Each row has a class, written after it.
[ 16  32  16  44  -1  44  13  67  -4  53  -8  41  -1 -39 -38 -13  54  -1
 -48 -30   1 -23 -11  -8 -24  45  -4 -27  10  16 -82  10  34 -12  31 -28
 -28  58  11 -12  -3   0   2]
z_841
[ 26  -4   3   9  27  52  16  40 -13  17  -3  36 -36 -44  11  16  40  -5
 -58 -19  23  14   5   6 -32   6  11  74 -20 -21 -19 -46  28  24  15   9
   9  56   2  19   9 -39 -20]
z_841
[-16   8  61  -2  40  21 -11  21 -27  25 -55  23  15  41   0  -8   0 -19
 -37 -26  23  -4  -4   4 -19   0 -32   3  -1 -52 -77  -4  15 -17  38   1
  -2  22  77 -21 -25  16 -39]
z_965
[ 20  25  63 -53  48  65 -32  32 -53  16 -55 -29  10  14 -34 -26  17   9
 -41 -57  31  44 -86  22  -8  33  22  70 -10  47 -81   0  -8 -21  10  38
  13  -4  10  45 -20 -10  23]
z_283
[-39  -2 -15  29 -26  17  10  28 -12  38   2  12   7  24 -31  -4 -32  22
   2  12 -12 -30 -23 -37 -30   9 -11  11   4 -19 -35 -19  17  -2  16 -42
  -6  38  35 -11  21  32  -9]
z_431
[-23 -13  -2  -1 -30  -5  -5 -48  29   2  14  63 -30 -79  38  21 -25 -24
   2   1 -57 -17 -10 -10 -17   3  -6 -36 -28 -51 -17 -41  35  12  11 -73
 -11  67  77 -10  -9  12  16]
z_518
[  2  38 -44  14  22  75  58 -36   1  -2  30  19 -36 -41  41  43  85   4
  -5 -32  15  -6  54 -11 -25 -10  -6  32  11   4  68 -24  -2  23  18 -40
  -1  -3 -38  15  32 -19  33]
z_477
[-47 -12 -24  33  -8  11 -27  -7  11 -45  -6 -58  -3  -2 -17 -13 -11  19
   8   3  -2  28 -39   5 -32   7  16 -14   1  32  -4   0 -18 -16 -40 -33
  -6  14  31  47  25  25  11]
z_247
[ 16  -1  42 -51  31  56 100 -44  24   4  -9  39  -2  23  41   4  19  -7
   3  11 -15 -55  56 -33  42 -13 -74  23   2 -34  41 -63  38   3  19 -29
 -28 -23 -33 -52 -13  27   3]
z_477
[-10  28  -9  20   8 -47  21  18   7  18  -7  62  23 -26  34   2   1  14
  -9 -34 -22  12   3 -31  13  17 -13 -47  -8 -17  28   7   2 -29  18  -2
   3  25  33   8 -24 -33  18]
z_518
[  1  21 -23  24   5  50  15 -38  -6 -48 -21 -18 -41 -45 -26  32  47 -32
   7  14  27 -17  16   3 -50   6  49 -11  15  17 -34  54  -6  15 -44  10
  33  36 -28  31  -4  34 -28]
z_74
[ 12   7 -50 -23  32  26  19  -6   6   8 -58  21 -54  52 -33   6  26  22
  -1 -19  13  16 -19  34 -57  11   1  15   2  48 -28 -62 -34   5  15  26
  15  28 -96   0  -7 -48  39]
z_761
[ -1  15   7  -2  32   1   3 -11 -16 -54 -62 -26 -26  13  14  -4 -26 -22
   9 -66 -23  -1   6 -19   5  48   5  15 -12  11   6  23 -63 -39 -17  12
   0 -20 -47  23  -2 -10  22]
z_841
[ 31 -46 -25   8 -16 -40 -16  73   0   7 -32 -23   9 -27   9 -33   3  19
 -16 -29 -26  55 -27   9  41   0   2  14   2  49  18 -28   8 -21   7  -3
  -3  15 -50  16  -2 -60  91]
z_603
[-14 -17   0  13 -46 -26  -2  29 -62  36 -22  28  21   2 -31   4 -12 -18
 -29 -52  19   1  -9 -64 -21  30  23  17  22   2 -69  17 -42   1 -17 -14
  10 -51  24 -10 -30  12 -39]
z_761
[ 11   6   7 -26  45  10  20 -27 -13  11 -82  -1 -13 -14   0   0  37 -20
 -29 -79 -20   6   3 -49  14  61   3  -6 -17  30 -17  26 -17 -25 -17  13
  36 -14 -20 -14 -67 -26  16]
z_74
[-15  57   4  33  29  40   4  -6  15 -25  88  24   6 -65  -2  55 -21  18
  20  13 -14 -33  52  -3  -6  -1  -7 -11 -11 -22  46 -14 -11  80   0   0
  -4  36  41  20   2   3 -12]
z_189
[  6  23 -18  54 -31  35   1  15  10  22  50  39 -31 -54  20  27  35  19
 -26 -17  29   1  -5 -51 -45  39  -4 -45 -19 -12   4 -14   1   6  -1 -43
   4  19 -24  34  -3  12 -11]
z_247
[-13   7  25  20 -40 -86  12   7  -3  33  -4   0  20  28   7  10 -10 -32
 -16 -39  -1 -12  15 -47  10  22 -16 -37  24 -19 -28  40 -14 -39  -6 -38
  18 -57   9 -33 -16  -4 -34]
z_841
[ 22  26 -22 -10 -28   1  16   2  10  27 104 -16   0 -26  32  56   6 -31
 -18  32 -39 -55  16 -29  36  -4 -44  68  14 -13  17 -63  22  40   9 -41
   1 -94 -40 -33  40 -34  19]
z_189
[ 21   4 -57 -13   4  -6 -33  -3  -5 -65  14 -32  41   5  44   7  10  -1
 -11  19  26  -4  13  18 -35  -5  22 105 -44  -4  52 -40  -1  39 -29   0
   8 -47 -61 -14   9   4   1]
z_283
[-37 -32 -52  10   0 -41  19  33  18  27  30  63  26   9   1   3 -38  42
  -7  -9  -5  36 -16  -4 -27  31  -1 -25  34  17   0 -26 -35   9  19   2
 -10  16  23  -9 -20 -61 -15]
z_745
[ 13   5  35  22 -25  18  37  44  26  31  12  25  41   1  -9  13  19  22
 -38   3  37 -16  -9   5 -38  20 -10  21 -16  24 -10 -23   1 -19  14 -10
  18   3 -18  13  17 -20 -35]
z_841
[ 26  20  41 -50  30 -29 -24 -13 -38  38 -36  13   5  -6  -3  -5  13  17
 -11 -48 -36  24  -1   1  63  27 -21  32   1  19  34  11 -12  23   8  70
  -3 -45  -2 -26 -49 -72  38]
z_283
[-30  33   7   0 -43  49  54 -37  -3  45  23  29 -25 -10 -35   1 -18  43
  13 -11  28 -17  -3 -46   0 -11  18 -35  31  -6  -2  -6  15  26 -18 -36
 -13  27   1  29 -37  38 -34]
z_283
[-17  24  -7  18  -6 -10  37  20 -12  38  12  56 -11 -25  -9   6   3  32
  25 -41 -16  -5 -13 -41  10  37 -39 -45  -2  -1  26  17 -33  -9   5 -34
 -13   7   9  23 -11  -6  20]
z_841
[ 10  49  -9  -2  12  33  40  22 -10  35  11 -32   7  23 -51  10  48 -11
 -26   4  20 -13   4  12 -47   6  26  20  31  44 -38   1   6   0 -23 -11
  19   6 -15 -31   8  19 -10]
z_189
[-29  19 -17 -15  78  10  14  19 -24  44 -58  37   4  -9 -29 -18  48  -9
   3 -16 -14  10  33 -21 -23  26  14 -10   5  11 -33 -24  20  -3 -19 -15
 -12  31   2 -73 -21   4 -44]
z_74
[-16  89   6  26 -29 -15  13  21 -34  50  24  37  40  25 -52  18   8  24
  19  -4  -2 -36   3 -31 -23  26 -40   6  19   4   6   0 -24  29  -8 -41
   8 -76  18 -22  26   5 -18]
z_189
[ 18 -13  -7 -14  -9 -24  24  18   0  -2  11  13  -8  43  61 -13  12  18
 -28 -20  -9  49  -7  48   7 -30  13  46   7  -4  16  -7  32 -28  22  61
 -12  16 -12  19  -3 -73  12]
z_701
[ 31 -38 -38  12  17  11 -15  35   7 -36  32  14 -27  13  54  28   9 -25
 -34  27  19  -7  -4  32 -35  -1 -53  17 -39 -53  19 -15   1 -11  28  10
  -1  22  23  12  42 -11   1]
z_247
[ 60  28 -11  -4  41   7   0  53  13 -16  23  78  -5 -55  -1   0  73 -27
 -16  -6  20 -11  25   9   4  44 -52   8 -42 -10  12  -8  -3  45   8   8
   9  43  33  -7  -5  34  29]
z_603
[  8  16 -19 -21  65  41  18 -10   5 -29 -86  38  -1 -20 -13 -17  11 -19
 -24 -40   7   1  12   0   7  -4 -21  27 -37  -4 -21 -57   9   0   0 -29
  -4  13  -3  -1 -28  10  15]
z_74
[-24 -51 -53  21 -63  -8  -7   2 -15  -7  12 -22  39 -10  26   5   1  -9
 -29 -15  14 -14  19 -43 -11  10  34  87  19 -11 -19 -22 -25  24  -3 -21
   0 -48  13   3  19 -16 -37]
z_431
[ -6  11  15  14 -12 -16  -1  43   1   2  31   5  13  -2   6   3   0 -28
 -32  -9  16  -2 -17   0   8 -28  20 -20  -5 -11 -13   5   8 -30  -3  14
  19 -11  19  17 -24   1  -8]
z_701
[-10  17  40  13  45   4 -15  -4   3 -34 -20 -33 -57  30   8 -27 -35   6
   9  33  25  54 -58  44   1 -13  11 -39   1 -17  -5  68  15 -81   1   3
   3  23  31  51  12  25  -8]
z_74
[-49 -13 -90   2  51  12  24 -28  26 -65   0 -55 -51 -54  21  12   3 -40
  18  -5 -15  59  26  -7  12   8  10   3 -27  10  58  28 -25 -42 -55 -19
   1  36  17  14  41  -5 -45]
z_701
[ -1  11  -9 -19  58 -11 -24  27 -22 -27 -37 -30  37  16 -37 -21   1  21
   8 -19  24  40  -9  -6  10  16  19   8 -27  36  -2  -8 -10   9 -19  -5
  13 -38  -2   0 -16  19   5]
z_247
[  8 -22   5   8 -21  -5   1   5 -49  48 -51   6  24  32 -13 -29  18  23
 -41 -45   0  13 -45  -6 -14  27  52  -5 -18  11 -57  52  19 -49  -4  33
   4 -14  40  10 -31  -6 -13]
z_74
[  0  55 -13   9 -38  24   9 -75  14  -5  24 -80 -19  37  21   2  11 -13
  26   4 -67 -55  14 -34  18   2  -4  37 -19  -2  -7 -50  17  19 -12 -14
  15 -73 -99 -21  41  34  35]
z_965
[ -8 -47 -79  29 -48 -60  20 -32  20   8 -40  -5  18  39 -14 -16  -7  44
  11  -6  25  32  32  13  -8 -35  25 -10  20  11  -4  -3 -26   7  13  30
   1   1 -64   9 -15 -26  -2]
z_965
[ 43  34 -27 -17  20  21  14 -14   0 -25 -13 -11   5  26  23 -18   1 -12
 -12  19  11 -18  33   3  31 -27 -26  55 -20 -42   6 -50  63  19   4 -44
 -14 -40 -32 -37  27  23 -10]
z_74
[ 14  23   6  32 -54  12 -18  41   4  23  18  -1  36 -69   8 -13  26   8
 -35   3 -19  -6   1 -34  14  -9  -7  43 -28  -9   0 -71  61  56  -6 -51
   2  16 -20 -20 -10  -2  20]
z_431
[ 16  -6  41 -17  16  40  -9   8  -7 -24 -87 -23   2 -40  12 -31  23 -35
 -34 -48  22  26   5  -4  -1  41  44  15  -9  26 -63  33  25 -39 -38  -2
 -21  60  -5  14 -13  17 -49]
z_74
[-32  -4  25  -5  19  28  48  35  -7  64 -49  99 -13   3 -48  -9  32  15
 -10 -45   2  -3  -5 -23 -37  30 -27 -38  23  31 -64 -33  12 -11  28 -49
 -30  49  -3 -36 -41  15  12]
z_477
[-14  -3 105 -13 -13  48  17  43   2  44   5  13  38  10 -11  -9 -25  39
 -14  20  -2 -43 -20  -4  18  -7  10  -6  -3   4 -34 -87  59  20  10 -24
 -18  17  41  -4 -12   4 -26]
z_761
[ 15  -5 -14   5   8 -56 -31  51  -2 -18 -32  -6  43   9   3 -20 -10   3
 -22 -26  18   5 -18   9  -3  72  45  -1  -1  33 -18   9 -47 -32 -14  26
   2  11  18  10  -2  -1   0]
z_603
[ 31  52 -17   1  43  20  36 -14  14 -13 -16  59 -67  -6  11  16   8   3
 -20 -21 -31   5  19  15 -15  48 -20 -24  20   7 -18 -52  -7  -1  13   9
 -22  15 -48 -23  -7 -38  29]
z_761
[ 19   8 -22  -3 -24  31   6  18   8  30 -33  18   3 -61 -25 -15  52 -21
 -43 -37 -21 -13 -15 -15  -2   0  13  30   8  41 -45 -52  12  32   2 -21
  27  14 -40   2 -31 -31  47]
z_74
[ 22  30 -48  34  -8   8  16   7 -17  -8  23  21 -28 -40  51  20  17  46
  -8  21 -12  25   5  13 -19  -9  -7  48 -28 -12 109 -47  10  32   4 -31
   1 -11 -43 -12   7 -52  46]
z_761
[ 28  13  30  -6  27 -30   2 -10  -7 -10 -48  18 -11  53  36  -3   9 -11
 -30 -51  -8 -14   6  -8   1  62  -8 -25  -6 -17 -40   1 -15 -26  19  50
  -2   3 -34 -19 -33  -8   8]
z_477
[  6  32  -7  11 -16  24 -11   0 -22 -22  43 -28 -18  -4  36  33 -21  -2
  -2  12  -8 -19 -24  -5   4  29  23  32  -7 -16   6  19  -2 -10 -14  35
  -5   7   3  47  47 -13 -29]
z_603
[-17  13 -53  43  -7  67  14  13 -16 -38  92   7 -25 -52  26  36  25   4
  -1  34  21   6 -23 -15 -41  -4  16  14 -11 -13   6  20  12   8  -4 -30
 -14 -11 -26  48  31  27 -14]
z_477
[-27 -28 -11  25 -18  50 -19  79  23 -11 103  -9  30 -47   5  37  10 -45
 -49   0  17 -31 -11 -25 -44 -11 -28  39 -11   2 -42 -14  -2  40 -20  -6
   0  58  14  23  -5   7 -40]
z_841
[-61 -20  -9  -1  17 -13 -23 -12  10   2 -19  -8 -29   5 -27  -8  -6   5
  32  12   7  44 -26   2 -57   0   2 -52   0  -3 -12  33 -10 -13 -34 -35
   5  80  48 -11 -28  39 -17]
z_431
[ 12  10  36  15   1   9  21   7 -25  37 -58  -8 -16  60  22 -29  -6  -1
 -26 -22 -44 -23  13 -24   3   5  23 -15  -5 -39 -31  -2  46 -52  32  21
  -4  -2   1 -30  12 -22  -7]
z_761
[ 14 -18   2   8  -1  12   6  -3 -25  18 -47 -43  12  35  12  -5  36  19
 -13  -5  18  -8  -4   3 -15 -36  23  31 -20  -2   3 -23  25  -5  27  -9
  21  -2 -31  -8 -14   4  42]
z_247
[ 36   0   7  11 -46 -53 -40  22 -19  -6 -26 -16  62  39  27 -31 -25  16
  -9 -29   2  21  -3   6  12   0   0  18 -12 -26 -19   2  15 -11  26  -2
   3 -42  -7 -10  10 -27   6]
z_701
[  6   0 -14  13 -68 -48  10  -9   7   6 -29   9  56 -21 -12 -28 -13  12
  -3   7  18 -11  -2 -26  35  -2  34  24  -2   7  -5 -24   4 -11  -8 -35
  -3 -46   9  17  28  21 -13]
z_518
[ -5  -9   9  16 -57  54 -11  48 -13  45  20  23  26 -64   1 -13  26  19
 -37 -11  57  -4   0 -55   9 -31  16  58   8 -28 -10 -25  58  50  17 -72
 -14  25  42  35  -9   6 -23]
z_431
[  -6  -14   11   13   17   28   12   -3  -17    4 -114   20   50  -76
  -31  -25  -36   30    3  -30  -10   28  -23  -30  -13   36   29    8
    7   21  -26  -37  -39  -23   -3  -14   -7   44    4   29    0  -11
   21]
z_745
[ 21 -21 -13  24 -34  17  53  -4  18 -27  34 -36  16 -52  28   9   9  -2
 -32 -19  31  24   3   3  17 -38  32 -36  18  13  25  70  -5 -32 -18  15
  11  32  10  68 -45  28  39]
z_965
[  9 -73  11  20 -21 -40 -14   7  14 -18 -43 -40   2 -19  21 -23 -31  -3
 -29 -20 -21  16  -7   2  35  35  24 -10  56   0 -43  29 -26 -43  24  11
 -15  -4  22  25   4 -64  10]
z_841
[ -2  15   9 -24  53  -4  31  32 -27  56 -31  33  -2  21 -54 -12  18  13
  -8 -12 -31 -18 -19  -8  32  56 -17  -8   4  34 -13 -27 -18  -6  24  18
   0 -22  14 -52  -9  -5  22]
z_477
[-12 -10  11  -8  49  49   3  36 -35   1 -17 -21   4   3 -22  23  -1 -17
 -18 -31  -2 -14   2 -12  -4  86 -28   8  43  28 -48  12 -55 -16  15   6
  -5 -26  30 -22  29 -30 -32]
z_283
[ -3   8 -20 -32  -9  10  12  21  -1 -15  45   4 -43  -4  25  11  54 -41
  -6 -30  18  26 -13  10  -3 -10 -14  26 -14  24  37  35 -17   4 -36   3
  15 -24 -14  32 -13   7  16]
z_965
[  9   8 -23 -17 -45 -15  -4 -15  37  14  78   4 -11  34  -8  20 -16   0
 -15  27 -12 -25 -23  -1   8 -17 -44  20   6  -9  -2 -22  13  32  -4   9
   2 -51 -32   1   6 -39 -13]
z_841
[-21  20  -8  15 -52 -17 -36   8  20   7  85  25 -25 -47  -7  20 -26   3
  17  44  -2  10 -15  -8   1 -18 -29   4  18  -9  70  55 -18  46 -12   0
   8  31  40  19  -4 -17 -14]
z_603
[ 13   1  51   3  17 -23 -10  38  -8  10 -11  72 -17 -29  25  -8  15  26
  -9 -30  21  50  -9  -5   7  40   1 -23 -16  -4   0   7  25  -5  20 -14
  -1  25  35  16 -27 -20   4]
z_518
[ 11 -39  32 -44  15   5   9  18 -14  -5   1 -12 -11  11  31   9  21 -32
  -6 -38 -10 -13  11   1  38 -16  -3  26 -38  -7  29  24   6  -2 -10  42
   1  -8   1  15 -21 -29  -1]
z_841
[-43  -8 -30  23  35  65  26  57  29 -22  43  46  -4 -90  22 -11  27  -4
 -12 -46  37  23  21 -37   7   4 -40 -51   1   6  29   0  -2   8 -29 -83
 -46  84  57  47 -34  34 -13]
z_74
[ 23 -62  -5  21   8 -64 -20 -12  70 -33  15   3 -56 -22  30   0  30 -41
 -26  27 -35   1  48  62  19 -10 -20  -5  13 -26  24   4   3   5  13  54
  -2  43  46  -1  34 -48  26]
z_841
[-20 -34 -34   6   7 -15 -20  -8  17  -7  73  11 -61 -23  36  14   9   1
 -20  14 -10  59 -22  34   6 -24   5 -23  11  -1  13  27  19   3  17  10
 -19  24  26  -1 -40 -48  19]
z_518
[-39  15 -34  21  35  -8   4 -17   5  14 -68 -13   3 -13 -35  -5   1  -2
   5  -6 -31  -5   3   3  -2 -13  40  -7  -6   9 -32  -9  -4 -18  30   6
  18  19   2  -4  -4  -9  22]
z_965
[ 36  11 -38  40 -23 -23 -33 -12   1   1 -48   0   1 -12 -35 -14  21  12
 -58  -7  46  16 -27  38 -15 -12  40  50   5  13 -51 -34  -3  -7  31  13
  11 -34 -29  33   7 -12  46]
z_283
[-46 -24 -29  -5 -12   3   3 -23  -9  26  19 -44  18 -21 -19 -11   0  14
   7 -18 -34  -1  -7 -36  49  12  36  40 -22  34  -5 -18   1  11 -13 -29
 -17 -40  27 -15  -4  24  11]
z_431
[  7 -60  -8  21 -38  27 -34  23  11 -25  65 -28 -26 -57  58  14  23 -12
 -17  40  23  35 -30  19 -36  -7  36   3  -8  -6   8  53  17 -22  -6 -10
  -1  -5 -15  40   5  -4  -2]
z_965
[-16  -6  -2 -45  11  40 -22  36 -18  27  49  76 -26   8  13   7  15 -22
 -39 -57  25  24 -48 -24 -51  25 -10   4   1 -15 -36  18   1  18 -16   5
 -10  25  69  28 -43 -15 -24]
z_745
[-38 -29 -48 -31  19   6 -19  -5 -25  31 -46  30 -52  25 -29 -17  26  14
  32 -28  -1  21 -49   6 -25   2  -6  -3 -16  18 -12   1 -21  -4   9 -36
 -14  21  11  -4 -35  -2  45]
z_603
[-14   3  58 -54  20  36  17  45  14 -16  48 -29 -41  -7   8 -17 -40 -39
  32  31 -27  14   8 -20  46 -21 -20  -8  -5  -2  53  29  13  -1 -53  33
 -11  55   5   9  16  19 -54]
z_761
[ -2  -6 -32   4 -41  26 -16  23   4 -16  11 -17  35  13   6  16  22  -5
 -30 -35  43 -29  -5 -32  -4   7 -22  72 -42   9 -11 -52  -8  52 -15 -16
  19  -8 -17  36   3  -7 -23]
z_603
[ -6  41 -34 -14  51   0  77   2  21  17  38 -22  15 -43 -22  55  22 -10
  15  12 -35 -32  33 -27  46  31 -37  71  -5  54  21 -62 -35  37   1   5
  33 -13 -49 -18  33 -12  17]
z_189
[ 24   4  -7   8  10  46  72  28  -4 -48 -14 -17   6   3   5  12  -9  -2
  -5  11  35   1  26 -18   4   6 -51  37  17   1  10 -20  -9 -13 -21 -41
 -11 -36 -59  13  26   6 -24]
z_189
[  23  -88  -11   44  -37  -18   20   27   17   38  -16  -15   22  -60
   23   26    4   24  -53    9  -13    1   41   -1   28   26   19   41
   38   21  -21  -81    7    1   37  -10  -19  -25  -39  -15   34 -105
   -3]
z_189
[-18  24  32 -12  53  10 -17  32 -61  -1 -84  15  -6   2 -11 -34   4  29
   1 -79   9  54 -36  24   0  56  48  11 -25  33 -25   8 -21 -25   2 -17
 -21  35  60  14 -28   3  14]
z_603
[ 13 -35 -14  -2 -33  21 -22  -7   2 -40   5 -43 -29  -5  25   4   8 -30
 -22   0   3   7 -37  19 -15 -13 -37  30 -19 -19 -19 -33   9   0 -35 -11
   1   5 -11  38  27  10  19]
z_283
[ -8  10   7 -25  -4 -12  -3   0 -11  25  30 -37   2 -19  37  -5  26 -21
   5  -7 -49  -3  30 -31  54  -2   3  39 -25  -4  34 -11  32  32 -29  17
 -13   4   8 -33  12 -13 -24]
z_761
[ 33   3  10 -36  60 -38   3   7  20 -25 -36  -9  20  37 -15  -5 -12  21
  -3   1 -18  37  15  47  50 -19 -31  39  12  40  50  -3  -2   1  17  72
  15  -9  -7  -9 -13 -67  60]
z_603
[  6  44 -26   6  31   4  35 -11  32 -52  10 -23 -18 -57  29  19   1  -7
   4 -11  -8  52   0   5  -2  27 -36 -70  28  25  25  43 -11 -37 -53 -28
 -23  73   5  23  -2   5  19]
z_761
[ -7 -37 -67  22 -51 -37 -18   4   9 -11   5   1 -25 -24  17 -23 -15   8
   0  22   6  44 -42  11 -34  33  52 -19  14   6 -35   8 -11 -33   2 -46
 -12  14  -9   7  25  -5 -11]
z_518
[ 13  49  19 -18  -7  23 -16  24  -7  17  66  -2  -5   9 -45  31 -23   9
  32  48  23 -29 -24  -4  26   2 -40   3   4   9  -1  19 -23  60   8  45
  17  18 -37   5  -8   5 -29]
z_603
[  6  -8 -69  22  44 -27  33  15  47 -80   0 -19 -58   6   6  15 -13   5
   5  16  25  30   4  48  -4  32 -33 -71  36  19  48  40 -46 -40 -36   0
 -20  46   4  46  13 -19  22]
z_189
[-32 -39 -49  13  21  38   4  10 -19  -8 -28 -17 -17 -60   9  -2  35   4
   1 -12 -40  53  -3  -3  -9  15 -17  53 -36  16  11 -60 -29  23  -8  -6
   2  22 -25 -12  12 -52   0]
z_431
